Below is a small trained network, with its code and all its weights. Each question gives an input and a target symbol and asks what happens when units are switched off, that is, made to give their printed mean instead of their output.

import numpy as np


def w(rows, s, z=0):
    codes = np.array(rows[::2]) - 128.0
    scale = np.full(codes.shape[1], s)
    scale[-1] = z or s
    return codes * scale


def norm(h):
    return h / np.sqrt((h * h).mean(-1, keepdims=True) + 1e-5)


def f(y):
    return np.maximum(y, 0)


def softmax(a):
    e = np.exp(a - a.max(-1, keepdims=True))
    return e / e.sum(-1, keepdims=True)


def log_softmax(a):
    a = a - a.max(-1, keepdims=True)
    return a - np.log(np.exp(a).sum(-1, keepdims=True))


def net(x, mask):
    ids = ['εηθμξπφ'.index(c) for c in x.split()]
    T = len(ids)
    res = E[ids] + P[:T]
    r = norm(res)
    for j in range(3):
        rows = slice(3 * j, 3 * j + 3)
        q, k, v = (r @ M[0][rows].T for M in (Q, K, V))
        z = softmax(np.where(np.tri(T) > 0, q @ k.T / 3**0.5, -1e9)) @ v
        o = O[0][rows]
        res = res + np.where(mask[j], z, o[:, -1]) @ o[:, :-1]
    y = f(norm(res) @ A[0][:, :-1].T + A[0][:, -1])
    res = res + np.where(mask[3:7], y, B[0][:, -1]) @ B[0][:, :-1]
    return log_softmax(norm(res)[-1] @ U[:, :-1].T + U[:, -1])


Q, K, V, O, A, B = {}, {}, {}, {}, {}, {}
E = w([
[115,92,105,156,156,6],'ε',
[168,110,87,42,194,82],'η',
[139,179,172,133,151,54],'θ',
[64,110,174,108,162,116],'μ',
[139,79,152,101,85,105],'ξ',
[125,164,90,183,112,181],'π',
[205,140,98,143,133,113],'φ',
],0.02)
P = w([
[89,63,129,218,102,188],'0',
[174,72,245,165,96,182],'1',
[136,115,254,124,102,157],'2',
[97,95,156,185,172,163],'3',
[115,100,126,158,177,187],'4',
[91,157,171,131,125,153],'5',
[100,146,173,112,119,181],'6',
[109,147,171,104,134,162],'7',
[114,139,154,117,160,176],'8',
[145,116,184,126,163,195],'9',
[108,144,177,135,157,158],'10',
],0.0076)
Q[0] = w([
[100,75,126,147,59,79],'h1',
[97,222,107,133,164,154],'h1',
[141,175,182,128,150,85],'h1',
[183,115,203,103,95,62],'h2',
[126,151,193,131,95,141],'h2',
[143,108,122,141,152,182],'h2',
[181,146,41,102,102,134],'h3',
[66,96,133,64,144,107],'h3',
[100,1,175,61,170,84],'h3',
],0.0096)
K[0] = w([
[127,73,141,105,114,32],'h1',
[139,205,108,150,191,156],'h1',
[100,116,104,116,46,56],'h1',
[48,179,33,190,126,148],'h2',
[152,87,57,164,164,94],'h2',
[166,177,122,135,153,98],'h2',
[165,78,128,85,124,70],'h3',
[66,99,108,140,83,195],'h3',
[88,254,145,179,56,133],'h3',
],0.0089)
V[0] = w([
[185,35,159,6,112,98],'h1',
[134,94,196,107,35,95],'h1',
[193,29,160,72,163,56],'h1',
[255,115,57,93,150,139],'h2',
[170,237,50,244,175,33],'h2',
[130,229,85,70,212,116],'h2',
[193,223,115,161,19,160],'h3',
[136,189,238,139,92,14],'h3',
[102,39,99,127,38,78],'h3',
],0.0079)
O[0] = w([
[145,187,9,98,73,97,82],'h1',
[149,196,95,41,155,180,113],'h1',
[155,192,45,162,149,84,217],'h1',
[95,37,96,64,110,68,211],'h2',
[151,125,172,145,255,134,252],'h2',
[118,187,137,161,158,56,62],'h2',
[114,172,85,23,113,144,86],'h3',
[162,167,69,146,185,140,111],'h3',
[209,98,112,154,115,147,23],'h3',
],0.0085,0.0022)
A[0] = w([
[205,232,38,137,106,79,81],'n1',
[247,152,125,2,153,117,69],'n2',
[139,159,124,74,19,129,4],'n3',
[171,90,68,86,109,63,143],'n4',
],0.0072,0.0038)
B[0] = w([
[73,186,161,236,129,121,253],'n1',
[156,1,149,215,195,177,237],'n2',
[203,149,111,83,115,140,144],'n3',
[70,144,76,58,64,153,229],'n4',
],0.0095,0.0048)
U = w([
[201,73,110,179,188,94,19],'ε',
[95,95,58,132,118,17,251],'η',
[176,210,146,105,230,127,35],'θ',
[47,121,119,213,93,243,131],'μ',
[154,157,61,94,82,200,208],'ξ',
[57,143,170,38,114,141,145],'π',
[118,2,41,74,223,99,100],'φ',
],0.0075,0.0024)

Each question gives the input, a string of symbols that net reads in full, and the target symbol t.
The units are the heads (3 rows each of Q, K, V and O) and the neurons (one row each of A and B). Each row of codes is followed by its name. A weight is (code - 128) times the scale printed after its matrix; where a second scale follows, it is the last column's (O, A, B and U).
mask holds one flag per unit, heads first, then neurons. A switched-off unit (its flag False) gives its mean, the last column of its rows in O or B, instead of its output. The means were averaged over made-up inputs and are rounded, as every weight is.
A unit's drop is (log p(t) with every unit on - log p(t) with that unit switched off) / (log p(t) with every unit on - log p(t) with every unit switched off).
The circuit of an input: a set's keep is (log p(t) with only the set's units on - log p(t) with every unit switched off) / (log p(t) with every unit on - log p(t) with every unit switched off). Starting from all 7 units, units are removed one at a time, each time the one whose removal leaves the highest keep (on an exact tie, the one counted first), for as long as the keep stays at least 0.8.
units of the circuit, in order: the units of the circuit, biggest drop first
k most important neurons: the k neurons with the biggest drops, biggest first
heads that matter: for each layer, one digit per head in row order, 1 if its drop is at least 0.15 and else 0, layers parted by /
drop when u is switched off: that unit's drop, to one decimal
input η ξ η, target η: heads that matter -> 110
input η η ε μ θ ξ ξ η φ φ, target η: units of the circuit, in order -> [h1; h2]
input η η φ η η μ, target η: units of the circuit, in order -> [h1]
input ε ε ε θ μ μ, target θ: heads that matter -> 110
input ξ η θ, target ξ: units of the circuit, in order -> [h2; h1]
input ε ε η, target ε: heads that matter -> 001
input φ φ π, target π: units of the circuit, in order -> [h1; h3; h2]
input μ θ φ, target μ: heads that matter -> 010
input θ ξ ξ, target θ: heads that matter -> 010
input μ μ θ, target μ: heads that matter -> 011
input η θ ε η η η, target η: 2 most important neurons -> [n1; n4]
input ξ η η, target ξ: drop when h1 is switched off -> 0.3
input φ θ θ, target φ: drop when h2 is switched off -> 0.9
input φ η θ, target φ: drop when h2 is switched off -> 1.1
input μ ε η, target μ: most important neuron -> [n1]
input μ π π θ, target π: 2 most important neurons -> [n2; n1]
